Below is a small trained network, with its code and all its weights. Each question gives an input and a class and asks what happens when units are switched off, that is, made to give their printed mean instead of their output.

import numpy as np


def w(rows, s, z=0):
    codes = np.array(rows[::2]) - 128.0
    scale = np.full(codes.shape[1], s)
    scale[-1] = z or s
    return codes * scale


def norm(h):
    return h / np.sqrt((h * h).mean(-1, keepdims=True) + 1e-5)


def f(y):
    return np.maximum(y, 0)


def log_softmax(a):
    a = a - a.max(-1, keepdims=True)
    return a - np.log(np.exp(a).sum(-1, keepdims=True))


def net(x, mask):
    res = np.array(x, float).reshape(1, 4) / 4 @ E
    u = 0
    for l in range(2):
        y = f(norm(res) @ A[l][:, :-1].T + A[l][:, -1])
        res = res + np.where(mask[u : u + 4], y, B[l][:, -1]) @ B[l][:, :-1]
        u += 4
    return log_softmax(norm(res)[-1] @ U[:, :-1].T + U[:, -1])


A, B = {}, {}
E = w([
[142,49,117,61,195],'x0',
[239,146,254,159,119],'x1',
[151,127,133,91,80],'x2',
[82,98,181,132,126],'x3',
],0.0035)
A[0] = w([
[56,109,192,151,173,90],'L0N0',
[112,166,112,216,254,72],'L0N1',
[25,61,226,96,48,89],'L0N2',
[141,158,115,173,99,2],'L0N3',
],0.0058,0.0036)
B[0] = w([
[181,229,56,69,121,200],'L0N0',
[155,252,139,5,120,207],'L0N1',
[208,253,5,153,137,254],'L0N2',
[39,157,53,77,86,137],'L0N3',
],0.0047,0.0023)
A[1] = w([
[2,78,41,215,105,206],'L1N0',
[65,218,147,165,42,59],'L1N1',
[191,192,93,50,48,4],'L1N2',
[92,246,113,82,106,121],'L1N3',
],0.0066,0.0017)
B[1] = w([
[238,159,254,171,48,211],'L1N0',
[179,49,116,7,199,213],'L1N1',
[17,143,54,96,210,224],'L1N2',
[101,87,134,121,212,254],'L1N3',
],0.0059,0.0054)
U = w([
[153,32,117,41,189,180],'0',
[113,186,32,89,179,204],'1',
[66,164,95,35,171,162],'2',
[224,175,165,198,32,219],'3',
[20,39,94,176,156,26],'4',
[3,105,116,255,64,4],'5',
],0.0068,0.0041)

Each question gives the input, the list of numbers given to net, and the class t.
The units are the neurons (one row each of A and B). Each row of codes is followed by its name. A weight is (code - 128) times the scale printed after its matrix; where a second scale follows, it is the last column's (A, B and U).
mask holds one flag per neuron, layer by layer. A switched-off neuron (its flag False) gives its mean, the last column of its row in B, instead of its output. The means were averaged over made-up inputs and are rounded, as every weight is.
A unit's drop is (log p(t) with every unit on - log p(t) with that unit switched off) / (log p(t) with every unit on - log p(t) with every unit switched off).
The circuit of an input: a set's keep is (log p(t) with only the set's units on - log p(t) with every unit switched off) / (log p(t) with every unit on - log p(t) with every unit switched off). Starting from all 8 units, units are removed one at a time, each time the one whose removal leaves the highest keep (on an exact tie, the one counted first), for as long as the keep stays at least 0.8.
units of the circuit, in order: the units of the circuit, biggest drop first
most important unit: the unit with the biggest drop
k most important neurons: the k neurons with the biggest drops, biggest first
k most important neurons of layer l: the k neurons of layer l with the biggest drops, biggest first
drop when u is switched off: that unit's drop, to one decimal
input [-1,-6,3,2], class 3: units of the circuit, in order	[L1N0; L0N1]
input [-8,-6,-8,-8], class 0: 4 most important neurons	[L1N1; L0N1; L1N3; L0N2]
input [4,-2,4,6], class 1: units of the circuit, in order	[L0N2]
input [-8,4,-1,-3], class 0: units of the circuit, in order	[L1N1; L0N2]
input [-5,-5,-1,4], class 0: 2 most important neurons of layer 0	[L0N2; L0N0]
input [-5,1,4,-2], class 0: 2 most important neurons	[L1N1; L0N2]
input [-2,-8,5,0], class 3: 2 most important neurons	[L1N0; L0N1]
input [-8,2,-4,-1], class 0: 2 most important neurons of layer 0	[L0N2; L0N0]
input [-6,-7,-6,2], class 3: 2 most important neurons	[L1N0; L1N2]
input [3,3,0,7], class 1: units of the circuit, in order	[L0N2; L1N1]
input [-6,-6,1,6], class 0: 3 most important neurons	[L1N1; L1N3; L1N0]
input [3,-6,-2,2], class 3: 2 most important neurons	[L1N0; L1N1]
input [2,6,3,6], class 1: units of the circuit, in order	[L0N2; L1N0; L1N1]
input [2,4,-2,1], class 3: most important unit	L1N2
input [4,8,2,3], class 3: units of the circuit, in order	[L1N1; L1N3]
input [-6,-3,-4,4], class 0: 2 most important neurons	[L1N1; L1N3]
input [3,-5,4,1], class 3: 2 most important neurons	[L1N0; L0N1]
input [-4,-3,3,-1], class 0: 3 most important neurons of layer 1	[L1N1; L1N0; L1N3]
input [2,3,5,7], class 1: 2 most important neurons	[L0N2; L1N1]
input [-2,-7,0,1], class 3: units of the circuit, in order	[L1N0]
input [-4,-8,-4,-1], class 3: 2 most important neurons	[L1N0; L1N2]
input [-4,4,0,2], class 0: 2 most important neurons	[L1N1; L1N0]
input [-7,-8,1,6], class 3: 3 most important neurons	[L1N0; L0N1; L1N2]
input [-6,4,-5,-3], class 0: 3 most important neurons	[L1N1; L0N2; L0N0]
input [2,4,0,7], class 1: drop when L0N3 is switched off	0.0
input [-7,1,6,-1], class 0: drop when L0N2 is switched off	0.1
input [3,3,-1,8], class 1: drop when L1N1 is switched off	0.1
input [4,-1,7,7], class 1: drop when L1N1 is switched off	0.1
